Below are the code and all the weights of a small trained network. Each question names an input and a target symbol and asks about switching units off, where a switched-off unit gives its printed mean instead of its output.

import numpy as np


def w(rows, s, z=0):
    codes = np.array(rows[::2]) - 128.0
    scale = np.full(codes.shape[1], s)
    scale[-1] = z or s
    return codes * scale


def norm(h):
    return h / np.sqrt((h * h).mean(-1, keepdims=True) + 1e-5)


def f(y):
    return np.maximum(y, 0)


def softmax(a):
    e = np.exp(a - a.max(-1, keepdims=True))
    return e / e.sum(-1, keepdims=True)


def log_softmax(a):
    a = a - a.max(-1, keepdims=True)
    return a - np.log(np.exp(a).sum(-1, keepdims=True))


def net(x, mask):
    ids = ['ΘΞΩδηλμσφψ'.index(c) for c in x.split()]
    T = len(ids)
    res = E[ids] + P[:T]
    u = 0
    for l in range(3):
        r = norm(res)
        for j in range(2):
            rows = slice(2 * j, 2 * j + 2)
            q, k, v = (r @ M[l][rows].T for M in (Q, K, V))
            z = softmax(np.where(np.tri(T) > 0, q @ k.T / 2**0.5, -1e9)) @ v
            o = O[l][rows]
            res = res + np.where(mask[u + j], z, o[:, -1]) @ o[:, :-1]
        u += 2
        y = f(norm(res) @ A[l][:, :-1].T + A[l][:, -1])
        res = res + np.where(mask[u : u + 4], y, B[l][:, -1]) @ B[l][:, :-1]
        u += 4
    return log_softmax(norm(res)[-1] @ U[:, :-1].T + U[:, -1])


Q, K, V, O, A, B = {}, {}, {}, {}, {}, {}
E = w([
[142,114,129,127,124],'Θ',
[122,126,126,125,131],'Ξ',
[151,253,111,186,118],'Ω',
[129,130,125,131,139],'δ',
[125,120,130,117,118],'η',
[139,125,126,131,138],'λ',
[134,121,127,126,131],'μ',
[126,123,129,121,125],'σ',
[115,128,127,117,125],'φ',
[116,134,124,125,137],'ψ',
],0.018)
P = w([
[163,186,192,63,131],'0',
[95,84,65,171,118],'1',
[87,71,95,217,103],'2',
[107,57,81,148,155],'3',
[145,159,240,99,149],'4',
[108,69,179,115,181],'5',
[173,238,163,123,97],'6',
[141,105,30,118,132],'7',
[175,200,38,148,86],'8',
[125,64,129,68,192],'9',
[135,213,225,151,117],'10',
[138,132,223,117,201],'11',
[154,255,126,112,9],'12',
[108,73,69,91,170],'13',
],0.0038)
Q[0] = w([
[151,116,107,117,154],'L0H0',
[111,147,147,117,112],'L0H0',
[176,254,140,133,57],'L0H1',
[121,136,241,125,165],'L0H1',
],0.016)
K[0] = w([
[123,143,129,166,111],'L0H0',
[116,103,117,110,143],'L0H0',
[130,65,64,52,194],'L0H1',
[137,147,6,146,72],'L0H1',
],0.014)
V[0] = w([
[115,169,102,193,77],'L0H0',
[135,84,161,105,165],'L0H0',
[102,119,132,108,1],'L0H1',
[33,170,83,91,165],'L0H1',
],0.006)
O[0] = w([
[143,159,144,207,140,70],'L0H0',
[116,124,93,63,107,151],'L0H0',
[189,217,28,142,27,10],'L0H1',
[135,61,3,81,205,232],'L0H1',
],0.0054,0.0014)
A[0] = w([
[169,185,133,173,166,253],'L0N0',
[168,177,140,219,253,70],'L0N1',
[81,71,105,216,99,81],'L0N2',
[247,75,169,235,155,92],'L0N3',
],0.0042,0.0054)
B[0] = w([
[62,54,135,38,4,254],'L0N0',
[166,108,117,245,221,156],'L0N1',
[139,17,56,126,170,138],'L0N2',
[230,38,134,181,112,149],'L0N3',
],0.0036,0.0049)
Q[1] = w([
[162,110,136,185,146],'L1H0',
[47,137,122,1,103],'L1H0',
[215,63,158,143,99],'L1H1',
[155,61,172,69,81],'L1H1',
],0.0097)
K[1] = w([
[113,49,138,108,114],'L1H0',
[138,254,111,133,184],'L1H0',
[249,143,190,209,102],'L1H1',
[183,220,133,191,127],'L1H1',
],0.0092)
V[1] = w([
[121,148,90,254,173],'L1H0',
[100,79,143,10,89],'L1H0',
[203,106,175,106,96],'L1H1',
[112,201,124,182,163],'L1H1',
],0.0049)
O[1] = w([
[77,215,142,30,135,23],'L1H0',
[206,30,115,215,145,254],'L1H0',
[2,191,86,104,158,111],'L1H1',
[176,52,81,122,54,49],'L1H1',
],0.0041,0.0022)
A[1] = w([
[134,156,144,2,96,44],'L1N0',
[186,92,188,71,108,254],'L1N1',
[172,166,86,152,87,80],'L1N2',
[126,166,173,181,68,118],'L1N3',
],0.0081,0.0023)
B[1] = w([
[173,255,147,104,137,219],'L1N0',
[106,90,83,205,129,252],'L1N1',
[27,53,168,84,104,161],'L1N2',
[101,145,7,166,198,171],'L1N3',
],0.0068,0.0045)
Q[2] = w([
[135,251,113,119,138],'L2H0',
[141,24,151,139,121],'L2H0',
[91,154,85,192,141],'L2H1',
[133,182,129,151,81],'L2H1',
],0.011)
K[2] = w([
[119,44,88,164,116],'L2H0',
[125,250,147,83,132],'L2H0',
[137,242,162,78,138],'L2H1',
[98,162,105,126,64],'L2H1',
],0.011)
V[2] = w([
[88,2,85,213,141],'L2H0',
[112,170,135,117,109],'L2H0',
[165,117,169,103,102],'L2H1',
[107,84,101,223,179],'L2H1',
],0.0058)
O[2] = w([
[104,253,140,34,125,247],'L2H0',
[155,43,125,185,99,98],'L2H0',
[147,104,163,56,105,107],'L2H1',
[121,61,84,250,99,188],'L2H1',
],0.0047,0.011)
A[2] = w([
[115,91,123,161,132,219],'L2N0',
[114,120,252,143,108,2],'L2N1',
[121,98,153,127,175,71],'L2N2',
[101,161,104,149,121,92],'L2N3',
],0.013,0.00084)
B[2] = w([
[133,142,155,105,145,242],'L2N0',
[171,57,114,8,127,141],'L2N1',
[90,142,119,135,77,170],'L2N2',
[159,119,155,122,123,254],'L2N3',
],0.013,0.0051)
U = w([
[52,110,54,100,208,24],'Θ',
[108,189,80,223,122,80],'Ξ',
[4,130,187,141,135,63],'Ω',
[82,120,105,113,13,74],'δ',
[188,120,18,103,114,147],'η',
[142,134,241,156,161,172],'λ',
[201,117,131,121,231,94],'μ',
[231,136,165,144,60,146],'σ',
[127,132,125,130,117,227],'φ',
[116,81,180,49,131,251],'ψ',
],0.015,0.0017)

Each question gives the input, a string of symbols that net reads in full, and the target symbol t.
The units are the heads (2 rows each of Q, K, V and O) and the neurons (one row each of A and B). Each row of codes is followed by its name. A weight is (code - 128) times the scale printed after its matrix; where a second scale follows, it is the last column's (O, A, B and U).
mask holds one flag per unit, layer by layer, with each layer's heads first. A switched-off unit (its flag False) gives its mean, the last column of its rows in O or B, instead of its output. The means were averaged over made-up inputs and are rounded, as every weight is.
A unit's drop is (log p(t) with every unit on - log p(t) with that unit switched off) / (log p(t) with every unit on - log p(t) with every unit switched off).
The circuit of an input: a set's keep is (log p(t) with only the set's units on - log p(t) with every unit switched off) / (log p(t) with every unit on - log p(t) with every unit switched off). Starting from the 12 units with the biggest drops (on a tie, the unit counted first), units are removed one at a time, each time the one whose removal leaves the highest keep (on an exact tie, the one counted first), for as long as the keep stays at least 0.8.
units of the circuit, in order: the units of the circuit, biggest drop first
k most important neurons: the k neurons with the biggest drops, biggest first
which heads matter: for each layer, one digit per head in row order, 1 if its drop is at least 0.15 and else 0, layers parted by /
input σ δ ψ φ ψ φ μ φ δ η, target λ: 2 most important neurons : L1N1, L0N0
input Θ δ Θ φ ψ Θ η λ σ, target Ξ: units of the circuit, in order : L0H1, L1N3
input σ φ φ ψ η ψ Ξ φ, target δ: which heads matter : 01 / 10 / 00
input Θ δ Ξ φ φ φ μ μ η Ω Ω δ, target δ: units of the circuit, in order : L0H1, L1N2
input η φ Ξ φ ψ φ Θ μ η σ σ Θ, target δ: units of the circuit, in order : L0H1, L1N2
input σ δ Θ δ φ ψ μ δ σ δ μ η, target σ: units of the circuit, in order : L0H1, L1H0
input δ σ ψ φ Θ Ξ δ λ φ ψ Θ φ, target η: units of the circuit, in order : L0H1
input ψ ψ δ φ φ λ Θ Ξ δ σ δ Ξ μ, target σ: 2 most important neurons : L2N3, L1N3
input η δ σ δ η Ξ μ λ η δ δ φ μ Θ, target Ω: 2 most important neurons : L0N0, L2N2
input σ σ ψ, target σ: 3 most important neurons : L2N3, L1N1, L1N3
input φ η φ δ μ η δ ψ ψ σ φ δ, target Θ: units of the circuit, in order : L0H1, L1N0
input μ Θ φ Ξ δ δ ψ λ φ Θ ψ, target ψ: units of the circuit, in order : L0H1, L2N1
input φ μ φ Θ μ φ μ ψ δ φ, target λ: units of the circuit, in order : L0H1, L1H0, L0N0
input η ψ σ η, target δ: 2 most important neurons : L1N2, L1N0
input μ φ Θ Θ φ λ δ Θ φ φ, target Ω: units of the circuit, in order : L1H0, L2N2, L0H1, L0N0
input σ μ Ξ μ φ, target λ: 3 most important neurons : L1N1, L1N2, L0N0
input Θ σ δ φ δ λ, target Ω: which heads matter : 00 / 10 / 00
input ψ μ ψ λ δ Θ η, target ψ: 3 most important neurons : L1N3, L2N1, L1N0
input φ ψ λ ψ ψ, target Θ: units of the circuit, in order : L0H1
input Θ λ σ η, target Ξ: units of the circuit, in order : L1N3, L0H1
input φ Ξ Θ σ λ φ, target Ξ: units of the circuit, in order : L0H1, L1N3
input δ σ λ, target Ω: most important neuron : L2N2
input δ δ Θ Θ σ σ δ φ λ, target σ: which heads matter : 00 / 10 / 10
input Θ δ Θ ψ ψ φ λ ψ ψ δ ψ Ξ μ, target Ω: units of the circuit, in order : L0H1, L2N2
input φ φ δ δ δ Ξ ψ Ξ μ Θ, target Θ: 2 most important neurons : L2N3, L2N2
